Below are the code and all the weights of a small trained network. Each question names an input and a class and asks about switching units off, where a switched-off unit gives its printed mean instead of its output.

import numpy as np


def w(rows, s, z=0):
    codes = np.array(rows[::2]) - 128.0
    scale = np.full(codes.shape[1], s)
    scale[-1] = z or s
    return codes * scale


def norm(h):
    return h / np.sqrt((h * h).mean(-1, keepdims=True) + 1e-5)


def f(y):
    return np.maximum(y, 0)


def log_softmax(a):
    a = a - a.max(-1, keepdims=True)
    return a - np.log(np.exp(a).sum(-1, keepdims=True))


def net(x, mask):
    res = np.array(x, float).reshape(1, 2) / 4 @ E
    u = 0
    for l in range(3):
        y = f(norm(res) @ A[l][:, :-1].T + A[l][:, -1])
        res = res + np.where(mask[u : u + 5], y, B[l][:, -1]) @ B[l][:, :-1]
        u += 5
    return log_softmax(norm(res)[-1] @ U[:, :-1].T + U[:, -1])


A, B = {}, {}
E = w([
[123,195,62,191,114,94,201,69,78,123,115],'x0',
[147,185,133,79,118,73,117,1,51,190,184],'x1',
],0.0049)
A[0] = w([
[101,167,69,141,139,91,105,88,119,181,184,121],'0.n1',
[90,156,53,229,113,163,254,130,142,115,9,39],'0.n2',
[106,93,136,138,162,174,83,199,173,149,63,54],'0.n3',
[166,186,135,15,162,26,55,98,182,114,180,3],'0.n4',
[146,148,52,157,167,112,204,107,109,88,191,107],'0.n5',
],0.0035,0.0014)
B[0] = w([
[191,18,234,166,130,119,162,215,74,129,60,206],'0.n1',
[105,151,63,144,156,238,45,83,130,40,131,254],'0.n2',
[152,71,172,139,206,28,202,95,150,217,118,217],'0.n3',
[53,61,84,252,140,205,65,8,109,158,142,221],'0.n4',
[156,131,191,83,117,57,137,162,105,56,58,198],'0.n5',
],0.0034,0.0043)
A[1] = w([
[87,176,53,150,71,165,119,131,189,70,119,2],'1.n1',
[138,109,152,99,95,255,49,69,50,161,170,141],'1.n2',
[130,169,176,86,110,100,139,38,114,135,63,88],'1.n3',
[108,98,104,117,79,191,140,105,127,109,186,48],'1.n4',
[134,110,161,106,134,133,34,81,159,188,175,42],'1.n5',
],0.0041,0.00062)
B[1] = w([
[208,197,41,137,155,207,101,3,149,128,73,185],'1.n1',
[83,154,108,57,81,176,128,161,234,180,142,252],'1.n2',
[111,99,110,106,122,115,178,196,151,141,134,201],'1.n3',
[64,49,161,124,139,28,168,235,157,147,118,147],'1.n4',
[130,145,144,123,142,227,102,119,169,104,78,234],'1.n5',
],0.0046)
A[2] = w([
[155,93,172,145,147,96,128,200,140,125,141,6],'2.n1',
[118,91,155,112,126,106,137,129,118,136,114,112],'2.n2',
[128,124,190,80,166,113,128,158,181,133,90,101],'2.n3',
[199,110,177,144,188,88,108,188,186,133,103,180],'2.n4',
[158,139,124,114,81,1,233,130,89,152,114,103],'2.n5',
],0.0055,0.0011)
B[2] = w([
[169,100,108,111,197,102,165,76,66,100,224,190],'2.n1',
[187,142,96,143,121,109,95,97,132,94,112,164],'2.n2',
[135,105,147,132,140,102,151,142,112,111,181,253],'2.n3',
[184,187,160,139,119,26,159,84,46,133,166,248],'2.n4',
[2,160,68,117,33,71,111,253,126,139,120,240],'2.n5',
],0.0057,0.0039)
U = w([
[217,93,177,147,199,9,174,120,101,88,205,179],'0',
[102,101,162,72,104,255,69,75,204,208,139,150],'1',
[179,180,45,193,164,253,124,73,136,35,24,153],'2',
[30,188,63,119,22,1,145,186,82,145,100,6],'3',
],0.0076,0.0011)

Each question gives the input, the list of numbers given to net, and the class t.
The units are the neurons (one row each of A and B). Each row of codes is followed by its name. A weight is (code - 128) times the scale printed after its matrix; where a second scale follows, it is the last column's (A, B and U).
mask holds one flag per neuron, layer by layer. A switched-off neuron (its flag False) gives its mean, the last column of its row in B, instead of its output. The means were averaged over made-up inputs and are rounded, as every weight is.
A unit's drop is (log p(t) with every unit on - log p(t) with that unit switched off) / (log p(t) with every unit on - log p(t) with every unit switched off).
The circuit of an input: a set's keep is (log p(t) with only the set's units on - log p(t) with every unit switched off) / (log p(t) with every unit on - log p(t) with every unit switched off). Starting from the 12 units with the biggest drops (on a tie, the unit counted first), units are removed one at a time, each time the one whose removal leaves the highest keep (on an exact tie, the one counted first), for as long as the keep stays at least 0.8.
circuit, biggest first: the units of the circuit, biggest drop first
top k neurons: the k neurons with the biggest drops, biggest first
k most important neurons of layer l: the k neurons of layer l with the biggest drops, biggest first
drop when u is switched off: that unit's drop, to one decimal
input [0,-5], class 0: circuit, biggest first : (0.n3 2.n4)
input [-2,0], class 0: top 2 neurons : (0.n3 0.n2)
input [0,8], class 1: 2 most important neurons of layer 2 : (2.n4 2.n5)
input [7,0], class 2: top 2 neurons : (0.n2 0.n3)
input [0,5], class 1: top neuron : (0.n4)
input [-3,0], class 0: top 2 neurons : (0.n3 0.n2)
input [0,3], class 1: top 2 neurons : (0.n4 2.n5)
input [0,-4], class 0: top 2 neurons : (0.n3 0.n4)
input [1,0], class 2: top 2 neurons : (0.n2 0.n3)
input [3,-1], class 2: drop when 0.n2 is switched off : 1.4
input [-1,0], class 0: drop when 0.n2 is switched off : 1.5
input [-6,-8], class 0: drop when 2.n5 is switched off : 0.0
